Here is a tiny trained network, its code and every weight. The questions are about switching its units off for an input and a target symbol, where a switched-off unit gives its printed mean instead of its output.

import numpy as np


def w(rows, s, z=0):
    codes = np.array(rows[::2]) - 128.0
    scale = np.full(codes.shape[1], s)
    scale[-1] = z or s
    return codes * scale


def f(y):
    return y / 2 * (1 + np.tanh(0.7978845608 * (y + 0.044715 * y**3)))


def softmax(a):
    e = np.exp(a - a.max(-1, keepdims=True))
    return e / e.sum(-1, keepdims=True)


def log_softmax(a):
    a = a - a.max(-1, keepdims=True)
    return a - np.log(np.exp(a).sum(-1, keepdims=True))


def net(x, mask):
    ids = ['γθλξπφω'.index(c) for c in x.split()]
    T = len(ids)
    res = E[ids] + P[:T]
    u = 0
    for l in range(2):
        r = res
        for j in range(2):
            rows = slice(3 * j, 3 * j + 3)
            q, k, v = (r @ M[l][rows].T for M in (Q, K, V))
            z = softmax(np.where(np.tri(T) > 0, q @ k.T / 3**0.5, -1e9)) @ v
            o = O[l][rows]
            res = res + np.where(mask[u + j], z, o[:, -1]) @ o[:, :-1]
        u += 2
        y = f(res @ A[l][:, :-1].T + A[l][:, -1])
        res = res + np.where(mask[u : u + 16], y, B[l][:, -1]) @ B[l][:, :-1]
        u += 16
    return log_softmax(res[-1] @ U[:, :-1].T + U[:, -1])


Q, K, V, O, A, B = {}, {}, {}, {}, {}, {}
E = w([
[127,172,67,162,84,193,180,139,161,109],'γ',
[174,82,72,107,132,119,156,181,111,154],'θ',
[78,180,90,196,131,115,120,149,67,165],'λ',
[85,102,167,136,148,118,100,213,134,167],'ξ',
[98,105,157,128,156,172,139,197,227,67],'π',
[93,117,81,209,211,103,151,133,148,57],'φ',
[64,168,208,254,170,142,93,163,184,88],'ω',
],0.0077)
P = w([
[91,65,94,137,24,160,153,109,117,197],'0',
[176,109,142,87,95,97,166,117,127,130],'1',
[90,145,98,57,145,136,67,3,139,171],'2',
[57,114,60,151,94,144,120,186,111,107],'3',
[214,133,174,149,202,95,157,154,147,107],'4',
[127,184,101,108,253,211,8,114,125,124],'5',
[59,133,121,203,202,80,161,205,149,99],'6',
],0.0078)
Q[0] = w([
[119,102,90,144,138,113,135,171,136,121],'L0H1',
[112,95,117,138,159,128,121,129,149,112],'L0H1',
[125,140,84,103,126,117,132,129,130,168],'L0H1',
[100,149,115,162,94,60,190,163,128,125],'L0H2',
[96,105,146,88,133,136,79,2,173,171],'L0H2',
[102,112,77,130,186,183,33,162,86,88],'L0H2',
],0.029)
K[0] = w([
[170,136,174,130,77,111,134,141,98,129],'L0H1',
[151,87,123,185,125,121,154,170,128,119],'L0H1',
[129,128,144,143,122,109,137,92,137,102],'L0H1',
[133,167,139,139,170,147,125,194,87,139],'L0H2',
[39,49,54,166,4,137,150,140,71,158],'L0H2',
[87,124,155,84,101,94,69,58,157,119],'L0H2',
],0.028)
V[0] = w([
[93,125,142,104,117,116,140,117,105,118],'L0H1',
[151,151,118,156,139,147,146,132,130,134],'L0H1',
[129,123,139,129,144,132,145,123,131,124],'L0H1',
[86,87,135,135,152,90,114,142,137,72],'L0H2',
[89,120,112,108,140,130,143,152,121,114],'L0H2',
[254,200,88,143,75,174,114,108,168,201],'L0H2',
],0.0066)
O[0] = w([
[118,114,127,140,112,125,128,121,128,128,113],'L0H1',
[132,142,102,115,124,132,132,139,122,145,132],'L0H1',
[135,117,126,136,126,121,122,119,141,128,123],'L0H1',
[126,139,126,114,98,90,74,124,137,97,212],'L0H2',
[127,138,120,139,131,100,110,131,136,122,132],'L0H2',
[134,134,184,138,201,192,253,111,116,203,2],'L0H2',
],0.0044,0.0015)
A[0] = w([
[97,154,123,89,103,105,184,160,94,98,85],'L0N1',
[186,113,137,205,87,175,211,112,133,139,17],'L0N2',
[128,81,148,164,58,137,105,135,109,94,48],'L0N3',
[147,104,168,104,113,121,62,94,128,93,27],'L0N4',
[231,185,83,106,127,84,176,105,55,75,89],'L0N5',
[178,119,116,71,127,143,169,142,107,65,6],'L0N6',
[172,159,137,106,126,122,127,110,69,58,62],'L0N7',
[254,74,154,54,119,68,182,132,138,53,67],'L0N8',
[178,118,149,120,98,137,125,74,108,121,36],'L0N9',
[199,158,182,109,93,59,140,161,51,141,3],'L0N10',
[120,107,172,120,115,150,170,140,73,86,102],'L0N11',
[142,218,111,89,82,103,136,176,80,82,75],'L0N12',
[208,163,209,171,82,94,140,100,112,118,86],'L0N13',
[128,188,166,71,116,97,145,151,109,112,97],'L0N14',
[85,99,194,102,103,155,166,141,47,60,122],'L0N15',
[90,144,151,110,122,159,171,91,68,101,16],'L0N16',
],0.0098,0.0045)
B[0] = w([
[149,103,121,172,132,145,127,146,147,135,67],'L0N1',
[143,204,83,84,77,132,108,166,116,117,64],'L0N2',
[99,103,116,146,120,128,170,119,141,152,88],'L0N3',
[159,142,124,130,124,148,104,142,133,125,40],'L0N4',
[7,194,79,92,126,109,121,157,121,85,78],'L0N5',
[76,162,134,113,153,137,117,113,168,188,40],'L0N6',
[103,132,108,119,112,90,110,124,141,105,22],'L0N7',
[146,162,45,151,163,128,106,163,233,226,146],'L0N8',
[123,93,146,113,153,120,116,97,136,148,20],'L0N9',
[187,152,147,109,129,188,132,85,60,138,52],'L0N10',
[150,135,112,139,113,106,109,138,149,128,59],'L0N11',
[116,104,127,138,124,147,145,125,123,116,48],'L0N12',
[159,152,171,140,81,97,139,143,66,98,99],'L0N13',
[164,118,138,136,113,141,127,111,111,119,46],'L0N14',
[147,109,110,164,133,130,132,134,172,161,92],'L0N15',
[165,118,149,137,141,134,117,103,125,159,8],'L0N16',
],0.018,0.0013)
Q[1] = w([
[146,149,173,41,157,119,97,1,140,164],'L1H1',
[137,136,142,127,89,65,203,119,157,165],'L1H1',
[203,183,135,93,163,144,139,169,99,140],'L1H1',
[21,128,130,116,107,144,119,135,203,115],'L1H2',
[197,96,159,121,55,114,101,117,38,198],'L1H2',
[120,106,44,89,139,162,131,104,138,131],'L1H2',
],0.036)
K[1] = w([
[105,87,83,110,3,153,152,89,131,182],'L1H1',
[153,133,109,148,137,150,148,204,90,125],'L1H1',
[158,138,108,50,134,113,150,136,78,168],'L1H1',
[17,168,200,89,89,152,143,107,152,145],'L1H2',
[169,126,91,220,142,125,168,229,139,69],'L1H2',
[63,90,62,116,110,130,170,74,102,113],'L1H2',
],0.035)
V[1] = w([
[130,32,172,2,130,140,126,196,182,118],'L1H1',
[148,98,52,112,206,52,122,149,17,179],'L1H1',
[75,141,201,160,96,108,53,178,76,227],'L1H1',
[134,133,129,132,140,129,131,128,136,134],'L1H2',
[104,124,123,128,128,140,122,131,113,134],'L1H2',
[101,124,121,129,119,139,118,135,117,127],'L1H2',
],0.015)
O[1] = w([
[194,158,164,222,162,100,84,173,57,119,97],'L1H1',
[129,67,86,175,1,173,126,63,106,211,2],'L1H1',
[166,91,37,188,163,195,89,199,100,124,243],'L1H1',
[134,117,131,118,128,134,124,124,124,125,121],'L1H2',
[98,140,112,151,130,129,116,124,128,146,158],'L1H2',
[99,145,96,163,120,128,121,124,136,130,163],'L1H2',
],0.0073,0.0051)
A[1] = w([
[133,147,136,69,89,106,27,32,140,97,3],'L1N1',
[130,140,113,59,197,167,77,59,127,127,65],'L1N2',
[142,252,134,79,88,124,101,120,79,109,110],'L1N3',
[108,87,141,160,76,124,77,134,67,65,106],'L1N4',
[99,37,126,145,138,173,101,82,122,126,74],'L1N5',
[190,147,202,86,189,134,126,55,78,139,75],'L1N6',
[111,134,119,130,118,155,141,134,44,97,133],'L1N7',
[137,130,132,165,56,66,133,95,133,115,94],'L1N8',
[188,148,129,134,116,107,120,163,170,159,77],'L1N9',
[84,98,206,130,90,144,145,39,42,113,194],'L1N10',
[204,133,161,124,144,155,52,82,84,125,122],'L1N11',
[229,100,182,130,57,119,166,137,109,142,116],'L1N12',
[114,116,157,139,130,89,113,119,77,61,98],'L1N13',
[161,118,214,154,112,115,188,140,78,79,114],'L1N14',
[124,73,152,202,70,129,151,144,117,131,105],'L1N15',
[99,147,174,51,163,168,137,33,89,155,62],'L1N16',
],0.014,0.0074)
B[1] = w([
[142,190,85,139,88,127,70,214,125,66,142],'L1N1',
[160,143,136,87,148,131,74,88,111,155,212],'L1N2',
[132,199,133,96,126,128,178,133,98,125,162],'L1N3',
[160,126,158,142,155,114,173,142,141,118,217],'L1N4',
[137,169,101,157,98,128,157,144,152,189,176],'L1N5',
[137,157,136,117,164,134,248,139,157,136,157],'L1N6',
[106,115,157,143,139,100,111,123,170,116,187],'L1N7',
[124,107,113,138,197,152,133,179,110,112,141],'L1N8',
[174,127,146,137,153,150,146,95,120,148,172],'L1N9',
[92,64,175,94,64,132,143,47,82,124,194],'L1N10',
[64,110,104,82,127,119,161,125,132,104,206],'L1N11',
[67,150,96,70,174,134,56,119,123,119,158],'L1N12',
[132,151,86,113,70,139,131,146,112,143,246],'L1N13',
[146,136,130,150,55,133,69,108,111,133,252],'L1N14',
[185,156,153,98,174,136,114,83,142,139,211],'L1N15',
[199,103,115,228,129,110,115,184,157,125,156],'L1N16',
],0.017,0.0043)
U = w([
[203,113,221,155,171,80,149,110,143,162,84],'γ',
[8,53,73,143,160,89,154,179,154,78,253],'θ',
[117,175,141,66,111,128,167,106,87,151,43],'λ',
[146,129,155,138,23,107,67,124,62,111,139],'ξ',
[122,129,128,38,170,159,30,59,81,149,86],'π',
[105,127,54,124,90,198,130,83,153,253,83],'φ',
[85,53,205,98,90,123,161,42,78,162,152],'ω',
],0.0039,0.005)

Each question gives the input, a string of symbols that net reads in full, and the target symbol t.
The units are the heads (3 rows each of Q, K, V and O) and the neurons (one row each of A and B). Each row of codes is followed by its name. A weight is (code - 128) times the scale printed after its matrix; where a second scale follows, it is the last column's (O, A, B and U).
mask holds one flag per unit, layer by layer, with each layer's heads first. A switched-off unit (its flag False) gives its mean, the last column of its rows in O or B, instead of its output. The means were averaged over made-up inputs and are rounded, as every weight is.
A unit's drop is (log p(t) with every unit on - log p(t) with that unit switched off) / (log p(t) with every unit on - log p(t) with every unit switched off).
The circuit of an input: a set's keep is (log p(t) with only the set's units on - log p(t) with every unit switched off) / (log p(t) with every unit on - log p(t) with every unit switched off). Starting from the 12 units with the biggest drops (on a tie, the unit counted first), units are removed one at a time, each time the one whose removal leaves the highest keep (on an exact tie, the one counted first), for as long as the keep stays at least 0.8.
circuit, biggest first: the units of the circuit, biggest drop first
top k neurons: the k neurons with the biggest drops, biggest first
k most important neurons of layer l: the k neurons of layer l with the biggest drops, biggest first
drop of u: that unit's drop, to one decimal
input γ γ ω, target γ: circuit, biggest first => [L1N16, L1H1, L0H2, L1N6]
input λ π ω π λ θ, target π: circuit, biggest first => [L1N2, L1H1]
input ω ξ λ ξ, target γ: circuit, biggest first => [L1H1, L1N15, L1N4]
input θ ω φ ω ξ ω, target ξ: top 3 neurons => [L1N1, L1N16, L1N10]
input ω θ φ γ ξ ξ, target ξ: top 3 neurons => [L1N1, L1N16, L1N10]
input λ λ φ, target φ: circuit, biggest first => [L1H1, L1N5]
input ξ ω ω γ ω, target ξ: circuit, biggest first => [L1N14, L0N13]
input φ ω ω ξ ξ λ γ, target γ: 2 most important neurons of layer 1 => [L1N15, L1N4]
input ω ω π φ λ θ, target λ: top 2 neurons => [L1N6, L1N3]
input θ ξ φ ω λ ξ, target ξ: circuit, biggest first => [L1H1, L1N1, L1N16, L0H2]
input ω π ξ λ, target ξ: circuit, biggest first => [L1H1, L1N14]
input φ ω γ θ ω ω, target γ: top 2 neurons => [L1N16, L1N6]
input γ ω θ ω ξ ξ, target ω: circuit, biggest first => [L1H1, L1N10, L0H2]
input ξ π θ φ θ, target φ: circuit, biggest first => [L0N8, L1H1]
input ξ ξ θ φ π, target γ: circuit, biggest first => [L0N8, L1N9, L1H1]
input θ γ ξ, target ω: circuit, biggest first => [L1H1, L1N10, L0N8]
input π ξ π, target λ: most important neuron of layer 1 => [L1N6]
input θ ξ ω π ξ θ π, target ξ: top neuron => [L1N14]
input ω θ ω φ γ, target λ: top 3 neurons => [L1N3, L0N2, L0N5]
input π λ ξ, target λ: most important neuron of layer 1 => [L1N6]
input ω ω ω λ γ ξ λ, target γ: top 2 neurons => [L1N15, L1N4]
input π ω γ, target λ: top 2 neurons => [L1N6, L1N3]
input ω φ φ ω ω π, target ξ: top 2 neurons => [L1N1, L1N16]
input ξ π λ, target θ: drop of L1H1 => 1.2
input λ π ξ φ, target ω: drop of L1H1 => 1.3
input λ λ λ, target φ: drop of L1H1 => 1.1
input γ π λ φ, target ω: drop of L1N10 => 0.5
input ξ ω π, target θ: top neuron => [L1N11]
